Here is a tiny trained network, its code and every weight. The questions are about switching its units off for an input and a target symbol, where a switched-off unit gives its printed mean instead of its output.

import numpy as np


def w(rows, s, z=0):
    codes = np.array(rows[::2]) - 128.0
    scale = np.full(codes.shape[1], s)
    scale[-1] = z or s
    return codes * scale


def norm(h):
    return h / np.sqrt((h * h).mean(-1, keepdims=True) + 1e-5)


def f(y):
    return y / 2 * (1 + np.tanh(0.7978845608 * (y + 0.044715 * y**3)))


def softmax(a):
    e = np.exp(a - a.max(-1, keepdims=True))
    return e / e.sum(-1, keepdims=True)


def log_softmax(a):
    a = a - a.max(-1, keepdims=True)
    return a - np.log(np.exp(a).sum(-1, keepdims=True))


def net(x, mask):
    ids = ['Γαεζημπτψ'.index(c) for c in x.split()]
    T = len(ids)
    res = E[ids] + P[:T]
    u = 0
    for l in range(2):
        q, k, v = (norm(res) @ M[l].T for M in (Q, K, V))
        z = softmax(np.where(np.tri(T) > 0, q @ k.T / 2**0.5, -1e9)) @ v
        res = res + np.where(mask[u], z, O[l][:, -1]) @ O[l][:, :-1]
        u += 1
        y = f(norm(res) @ A[l][:, :-1].T + A[l][:, -1])
        res = res + np.where(mask[u : u + 8], y, B[l][:, -1]) @ B[l][:, :-1]
        u += 8
    return log_softmax(norm(res)[-1] @ U[:, :-1].T + U[:, -1])


Q, K, V, O, A, B = {}, {}, {}, {}, {}, {}
E = w([
[152,123,123,170,105,2,136,154],'Γ',
[46,99,205,231,97,97,99,45],'α',
[115,67,91,93,194,164,182,174],'ε',
[91,201,67,88,119,92,157,86],'ζ',
[83,119,168,153,165,160,39,140],'η',
[164,101,125,117,149,85,194,46],'μ',
[138,144,179,134,155,164,23,197],'π',
[46,41,213,163,171,159,121,140],'τ',
[82,135,212,68,88,168,126,233],'ψ',
],0.0086)
P = w([
[173,200,61,176,12,148,253,133],'0',
[35,202,127,155,194,80,181,115],'1',
[46,169,133,140,176,89,150,101],'2',
[49,147,149,117,134,90,151,99],'3',
[57,129,143,99,135,88,128,102],'4',
[63,115,150,77,119,101,119,107],'5',
[66,93,143,78,120,98,92,99],'6',
[62,68,149,77,115,102,85,85],'7',
[70,63,173,59,113,93,80,94],'8',
[77,35,174,63,118,105,63,85],'9',
[85,11,221,58,123,113,66,88],'10',
],0.0039)
Q[0] = w([
[65,181,169,176,39,143,54,106],'L0H1',
[9,129,164,148,152,153,85,212],'L0H1',
],0.012)
K[0] = w([
[22,244,131,167,8,95,41,140],'L0H1',
[3,78,95,198,77,216,31,229],'L0H1',
],0.0061)
V[0] = w([
[156,51,199,93,147,211,110,101],'L0H1',
[95,231,80,126,106,255,156,65],'L0H1',
],0.0083)
O[0] = w([
[111,228,109,161,33,64,134,114,249],'L0H1',
[133,4,95,223,57,80,110,182,30],'L0H1',
],0.0035,0.0013)
A[0] = w([
[113,158,147,154,117,91,166,132,81],'L0N1',
[92,123,125,46,135,116,132,148,122],'L0N2',
[161,175,72,161,96,125,111,146,2],'L0N3',
[133,138,114,146,129,138,82,188,122],'L0N4',
[105,244,44,143,121,168,185,97,123],'L0N5',
[131,82,118,92,199,78,118,127,109],'L0N6',
[168,205,85,170,168,79,190,138,136],'L0N7',
[157,79,114,169,97,47,113,161,71],'L0N8',
],0.011,0.00081)
B[0] = w([
[141,170,113,85,153,144,46,139,161],'L0N1',
[122,103,126,189,136,95,100,44,255],'L0N2',
[199,134,122,107,56,133,61,130,114],'L0N3',
[70,63,169,145,108,129,164,72,152],'L0N4',
[89,83,121,30,239,93,239,219,165],'L0N5',
[126,251,125,115,3,91,87,58,229],'L0N6',
[81,60,120,183,252,109,174,196,155],'L0N7',
[91,45,105,95,230,157,179,168,166],'L0N8',
],0.008,0.0055)
Q[1] = w([
[115,110,172,184,2,167,46,121],'L1H1',
[245,192,47,85,132,34,191,67],'L1H1',
],0.019)
K[1] = w([
[117,136,126,250,72,178,155,148],'L1H1',
[71,132,166,108,132,24,100,16],'L1H1',
],0.018)
V[1] = w([
[96,147,104,195,249,103,72,82],'L1H1',
[47,237,138,74,144,179,167,247],'L1H1',
],0.012)
O[1] = w([
[140,76,5,39,62,156,134,69,214],'L1H1',
[167,98,192,131,237,255,218,31,254],'L1H1',
],0.0065,0.0073)
A[1] = w([
[220,160,50,145,22,73,96,154,84],'L1N1',
[69,147,159,106,125,91,105,80,83],'L1N2',
[186,173,121,166,125,86,80,242,2],'L1N3',
[170,147,58,77,255,67,214,209,43],'L1N4',
[113,148,209,162,151,108,76,134,107],'L1N5',
[121,99,110,97,99,150,111,70,93],'L1N6',
[167,140,173,153,197,139,143,74,72],'L1N7',
[165,144,104,143,109,151,92,172,83],'L1N8',
],0.014,0.0044)
B[1] = w([
[50,186,171,172,93,104,132,2,252],'L1N1',
[137,119,138,162,100,218,95,126,253],'L1N2',
[238,32,165,95,154,133,24,75,155],'L1N3',
[142,172,57,5,213,95,121,128,213],'L1N4',
[163,131,45,135,162,93,205,122,218],'L1N5',
[133,174,122,115,174,69,130,184,255],'L1N6',
[135,132,139,73,37,98,82,177,239],'L1N7',
[225,217,64,164,165,128,95,142,119],'L1N8',
],0.015,0.0066)
U = w([
[114,144,73,32,203,89,137,120,159],'Γ',
[65,191,135,157,83,83,114,48,177],'α',
[192,146,99,81,1,120,122,167,8],'ε',
[160,128,42,199,133,196,180,101,101],'ζ',
[56,33,132,145,116,110,130,174,218],'η',
[118,198,146,151,163,179,40,199,67],'μ',
[220,77,133,166,147,64,60,91,102],'π',
[156,102,206,85,135,205,158,77,168],'τ',
[155,186,187,171,147,62,202,187,143],'ψ',
],0.006,0.0012)

Each question gives the input, a string of symbols that net reads in full, and the target symbol t.
The units are the heads (2 rows each of Q, K, V and O) and the neurons (one row each of A and B). Each row of codes is followed by its name. A weight is (code - 128) times the scale printed after its matrix; where a second scale follows, it is the last column's (O, A, B and U).
mask holds one flag per unit, layer by layer, with each layer's heads first. A switched-off unit (its flag False) gives its mean, the last column of its rows in O or B, instead of its output. The means were averaged over made-up inputs and are rounded, as every weight is.
A unit's drop is (log p(t) with every unit on - log p(t) with that unit switched off) / (log p(t) with every unit on - log p(t) with every unit switched off).
The circuit of an input: a set's keep is (log p(t) with only the set's units on - log p(t) with every unit switched off) / (log p(t) with every unit on - log p(t) with every unit switched off). Starting from the 12 units with the biggest drops (on a tie, the unit counted first), units are removed one at a time, each time the one whose removal leaves the highest keep (on an exact tie, the one counted first), for as long as the keep stays at least 0.8.
circuit, biggest first: the units of the circuit, biggest drop first
top k neurons: the k neurons with the biggest drops, biggest first
k most important neurons of layer l: the k neurons of layer l with the biggest drops, biggest first
drop of u: that unit's drop, to one decimal
input π Γ ψ τ α, target π: 3 most important neurons of layer 0 -> (L0N4 L0N2 L0N3)
input η ε α α, target η: circuit, biggest first -> (L0H1 L0N8 L1N1 L1N4)
input μ α τ Γ ζ η τ, target μ: 2 most important neurons of layer 1 -> (L1N6 L1N2)
input π Γ ψ ψ π τ, target π: top 2 neurons -> (L1N3 L0N4)
input π ψ π ε η η Γ α ε τ τ, target π: 2 most important neurons of layer 0 -> (L0N4 L0N3)
input τ μ η μ ζ π μ τ α τ, target τ: 3 most important neurons of layer 0 -> (L0N2 L0N1 L0N6)
input ζ τ Γ τ, target ζ: 3 most important neurons of layer 0 -> (L0N2 L0N8 L0N5)
input μ π ε η ζ π, target μ: top 3 neurons -> (L0N7 L0N2 L0N4)
input μ α ε π, target μ: top 3 neurons -> (L0N7 L0N2 L1N6)
input π α η ζ τ ζ ζ μ ε ε α, target π: top 4 neurons -> (L0N4 L1N3 L0N3 L0N2)
input μ π Γ τ τ ζ η η, target μ: top 3 neurons -> (L0N7 L0N2 L1N6)
input π μ ψ μ ζ ψ ζ τ ζ ψ, target π: 2 most important neurons of layer 1 -> (L1N3 L1N5)
input π ζ ε μ η, target π: top 2 neurons -> (L1N3 L0N2)
input τ Γ ζ Γ Γ π ψ, target τ: top 3 neurons -> (L0N2 L0N6 L0N1)
input ε π ψ ε, target α: top neuron -> (L1N1)
input η τ η ζ Γ τ μ τ η π, target η: top 3 neurons -> (L0N8 L0N4 L0N2)
input μ μ τ ψ ψ τ α, target μ: 3 most important neurons of layer 0 -> (L0N7 L0N2 L0N6)
input τ τ ζ Γ α, target τ: 3 most important neurons of layer 0 -> (L0N2 L0N6 L0N1)
input ζ π ζ ε η Γ ε α, target ζ: top neuron -> (L0N2)
input μ α ψ, target μ: top 4 neurons -> (L0N7 L0N2 L1N6 L1N2)
input η η π ζ α ζ ζ ζ μ ψ τ, target η: top 3 neurons -> (L0N8 L0N2 L1N1)
input ζ π μ η μ Γ η η τ π ψ, target ζ: 3 most important neurons of layer 0 -> (L0N2 L0N8 L0N6)
input ψ η τ α η τ ψ τ τ, target ψ: top 2 neurons -> (L1N5 L1N7)
input π τ ψ ψ τ τ α ψ α π, target π: 4 most important neurons of layer 0 -> (L0N3 L0N2 L0N4 L0N5)
input Γ ε π ζ ψ Γ α, target Γ: drop of L1N7 -> 0.1
input ε ζ μ ζ ψ Γ μ ψ, target ε: drop of L1H1 -> 0.4
input μ ε ε, target α: drop of L0N6 -> 1.5
